Here is a tiny trained network, its code and every weight. The questions are about switching its units off for an input and a target symbol, where a switched-off unit gives its printed mean instead of its output.

import numpy as np


def w(rows, s, z=0):
    codes = np.array(rows[::2]) - 128.0
    scale = np.full(codes.shape[1], s)
    scale[-1] = z or s
    return codes * scale


def norm(h):
    return h / np.sqrt((h * h).mean(-1, keepdims=True) + 1e-5)


def f(y):
    return y / 2 * (1 + np.tanh(0.7978845608 * (y + 0.044715 * y**3)))


def softmax(a):
    e = np.exp(a - a.max(-1, keepdims=True))
    return e / e.sum(-1, keepdims=True)


def log_softmax(a):
    a = a - a.max(-1, keepdims=True)
    return a - np.log(np.exp(a).sum(-1, keepdims=True))


def net(x, mask):
    ids = ['αβζθτω'.index(c) for c in x.split()]
    T = len(ids)
    res = E[ids] + P[:T]
    u = 0
    for l in range(2):
        r = norm(res)
        for j in range(2):
            rows = slice(4 * j, 4 * j + 4)
            q, k, v = (r @ M[l][rows].T for M in (Q, K, V))
            z = softmax(np.where(np.tri(T) > 0, q @ k.T / 4**0.5, -1e9)) @ v
            o = O[l][rows]
            res = res + np.where(mask[u + j], z, o[:, -1]) @ o[:, :-1]
        u += 2
        y = f(norm(res) @ A[l][:, :-1].T + A[l][:, -1])
        res = res + np.where(mask[u : u + 4], y, B[l][:, -1]) @ B[l][:, :-1]
        u += 4
    return log_softmax(norm(res)[-1] @ U[:, :-1].T + U[:, -1])


Q, K, V, O, A, B = {}, {}, {}, {}, {}, {}
E = w([
[151,136,189,185,144,191],'α',
[91,56,133,232,142,190],'β',
[101,95,152,130,100,175],'ζ',
[37,139,185,123,99,102],'θ',
[194,160,2,118,129,193],'τ',
[202,135,35,107,181,141],'ω',
],0.024)
P = w([
[149,238,75,153,227,30],'0',
[201,110,92,201,1,79],'1',
[229,8,161,157,123,169],'2',
[194,27,141,139,123,199],'3',
[167,51,128,124,118,214],'4',
[151,67,113,114,112,219],'5',
[130,79,104,105,111,231],'6',
[119,87,99,96,114,232],'7',
[114,97,90,88,117,229],'8',
[105,101,80,79,116,241],'9',
[101,112,76,72,114,235],'10',
],0.0081)
Q[0] = w([
[116,158,121,155,115,51],'0.h1',
[78,140,117,100,53,144],'0.h1',
[171,80,127,59,168,194],'0.h1',
[120,140,5,55,61,79],'0.h1',
[254,109,70,126,83,162],'0.h2',
[110,142,182,115,137,152],'0.h2',
[150,140,187,97,99,118],'0.h2',
[93,61,191,86,83,104],'0.h2',
],0.016)
K[0] = w([
[169,118,153,120,84,32],'0.h1',
[31,100,250,175,100,205],'0.h1',
[118,165,56,120,181,183],'0.h1',
[141,196,49,56,176,26],'0.h1',
[120,154,179,136,137,124],'0.h2',
[175,126,183,113,76,134],'0.h2',
[159,184,134,81,122,142],'0.h2',
[132,91,122,59,92,114],'0.h2',
],0.016)
V[0] = w([
[84,138,152,81,223,104],'0.h1',
[137,105,172,90,121,109],'0.h1',
[128,163,72,79,168,132],'0.h1',
[117,168,119,140,88,158],'0.h1',
[65,43,70,183,155,99],'0.h2',
[133,92,130,252,160,153],'0.h2',
[175,160,191,61,85,175],'0.h2',
[134,233,195,176,170,128],'0.h2',
],0.02)
O[0] = w([
[121,147,102,60,181,116,84],'0.h1',
[90,114,113,153,78,134,107],'0.h1',
[192,192,60,106,208,162,90],'0.h1',
[155,103,192,113,105,141,148],'0.h1',
[137,52,76,56,195,75,155],'0.h2',
[209,180,179,38,242,164,247],'0.h2',
[157,198,131,167,41,158,119],'0.h2',
[108,252,52,188,250,149,151],'0.h2',
],0.014)
A[0] = w([
[255,138,117,163,65,126,3],'0.n1',
[32,221,186,123,144,109,186],'0.n2',
[159,90,253,207,137,63,156],'0.n3',
[76,83,161,237,142,145,102],'0.n4',
],0.034,0.0065)
B[0] = w([
[135,36,109,148,160,152,144],'0.n1',
[99,44,147,106,112,83,168],'0.n2',
[213,135,220,184,138,3,251],'0.n3',
[182,144,121,69,96,142,178],'0.n4',
],0.029,0.028)
Q[1] = w([
[124,40,143,154,102,181],'1.h1',
[139,66,218,70,168,213],'1.h1',
[155,116,94,126,112,157],'1.h1',
[209,172,4,112,130,54],'1.h1',
[170,182,93,187,146,120],'1.h2',
[176,193,58,207,101,111],'1.h2',
[31,60,228,180,94,176],'1.h2',
[71,140,142,121,94,74],'1.h2',
],0.027)
K[1] = w([
[138,64,123,157,92,171],'1.h1',
[198,121,62,229,129,63],'1.h1',
[13,16,110,214,105,229],'1.h1',
[223,127,88,132,183,117],'1.h1',
[63,118,88,83,112,111],'1.h2',
[21,161,177,80,77,248],'1.h2',
[156,147,163,106,45,144],'1.h2',
[215,109,85,94,61,147],'1.h2',
],0.017)
V[1] = w([
[58,91,225,148,126,157],'1.h1',
[225,184,131,63,52,52],'1.h1',
[55,204,184,25,127,49],'1.h1',
[191,86,143,139,75,126],'1.h1',
[38,117,51,124,89,27],'1.h2',
[91,4,175,180,125,221],'1.h2',
[36,146,162,52,228,165],'1.h2',
[122,99,224,32,100,80],'1.h2',
],0.029)
O[1] = w([
[154,94,231,64,166,151,65],'1.h1',
[68,88,77,135,65,237,253],'1.h1',
[122,56,168,182,79,181,132],'1.h1',
[89,121,141,65,164,184,173],'1.h1',
[219,161,115,214,155,184,79],'1.h2',
[145,238,199,63,151,65,68],'1.h2',
[120,120,185,130,4,144,123],'1.h2',
[74,184,104,93,96,250,248],'1.h2',
],0.026,0.02)
A[1] = w([
[151,149,253,173,52,51,1],'1.n1',
[77,81,121,112,113,149,45],'1.n2',
[122,121,116,158,91,173,138],'1.n3',
[154,154,164,181,102,56,107],'1.n4',
],0.059,0.0022)
B[1] = w([
[209,69,254,229,54,11,252],'1.n1',
[147,133,147,118,165,218,229],'1.n2',
[90,121,160,102,158,92,208],'1.n3',
[122,114,186,101,171,206,194],'1.n4',
],0.045,0.039)
U = w([
[166,107,244,167,46,70,193],'α',
[101,67,168,55,137,233,142],'β',
[14,185,140,83,14,86,157],'ζ',
[166,254,125,212,118,170,8],'θ',
[108,152,147,55,213,20,78],'τ',
[129,44,22,172,107,115,113],'ω',
],0.0083,0.0018)

Each question gives the input, a string of symbols that net reads in full, and the target symbol t.
The units are the heads (4 rows each of Q, K, V and O) and the neurons (one row each of A and B). Each row of codes is followed by its name. A weight is (code - 128) times the scale printed after its matrix; where a second scale follows, it is the last column's (O, A, B and U).
mask holds one flag per unit, layer by layer, with each layer's heads first. A switched-off unit (its flag False) gives its mean, the last column of its rows in O or B, instead of its output. The means were averaged over made-up inputs and are rounded, as every weight is.
A unit's drop is (log p(t) with every unit on - log p(t) with that unit switched off) / (log p(t) with every unit on - log p(t) with every unit switched off).
The circuit of an input: a set's keep is (log p(t) with only the set's units on - log p(t) with every unit switched off) / (log p(t) with every unit on - log p(t) with every unit switched off). Starting from all 12 units, units are removed one at a time, each time the one whose removal leaves the highest keep (on an exact tie, the one counted first), for as long as the keep stays at least 0.8.
circuit, biggest first: the units of the circuit, biggest drop first
unit that matters most: the unit with the biggest drop
k most important neurons: the k neurons with the biggest drops, biggest first
top k neurons in layer l: the k neurons of layer l with the biggest drops, biggest first
which heads matter: for each layer, one digit per head in row order, 1 if its drop is at least 0.15 and else 0, layers parted by /
drop of u: that unit's drop, to one decimal
input θ τ τ, target θ: unit that matters most : 1.h2
input θ ω ω θ ω, target θ: 2 most important neurons : [0.n2 1.n1]
input τ β α ζ ω θ ω τ ω τ, target τ: top 2 neurons in layer 0 : [0.n3 0.n1]
input θ θ α θ α, target β: circuit, biggest first : [1.n1 1.h1]
input ω ζ ζ ω ζ θ ω α θ ζ, target β: which heads matter : 01 / 01
input ω β τ ζ α ω ζ ω ω, target ω: 2 most important neurons : [0.n3 1.n1]
input θ α θ, target β: which heads matter : 10 / 11
input β α ω θ θ ω, target β: which heads matter : 01 / 01
input τ α ω, target τ: which heads matter : 00 / 01
input ω ω θ ζ θ ω ζ θ, target β: which heads matter : 10 / 01
input ω θ θ α β ω β ζ ζ β, target β: which heads matter : 01 / 00
input ζ α θ ω, target ζ: top 3 neurons in layer 0 : [0.n3 0.n2 0.n4]
input ω ζ ω θ ω θ θ β α α, target β: 2 most important neurons : [1.n1 0.n2]
input τ ω θ ω, target τ: top neuron in layer 0 : [0.n1]
input ζ β β θ ω, target ζ: top 3 neurons in layer 0 : [0.n3 0.n4 0.n2]
input ζ θ θ ζ τ τ, target ζ: top 2 neurons in layer 1 : [1.n1 1.n2]
input θ ω ω τ β θ ω θ τ β, target β: top 2 neurons in layer 0 : [0.n3 0.n4]
input ω τ θ ω θ τ ω, target ω: drop of 1.n1 : 0.3
input β β τ ω β ζ τ, target β: drop of 1.n1 : 0.4
input ζ ω θ α θ θ θ τ, target ζ: drop of 0.n3 : 0.6
input θ θ β τ θ θ ζ α ω, target θ: unit that matters most : 0.h1
input ω α ω τ θ β θ τ, target ω: drop of 1.h1 : 0.5
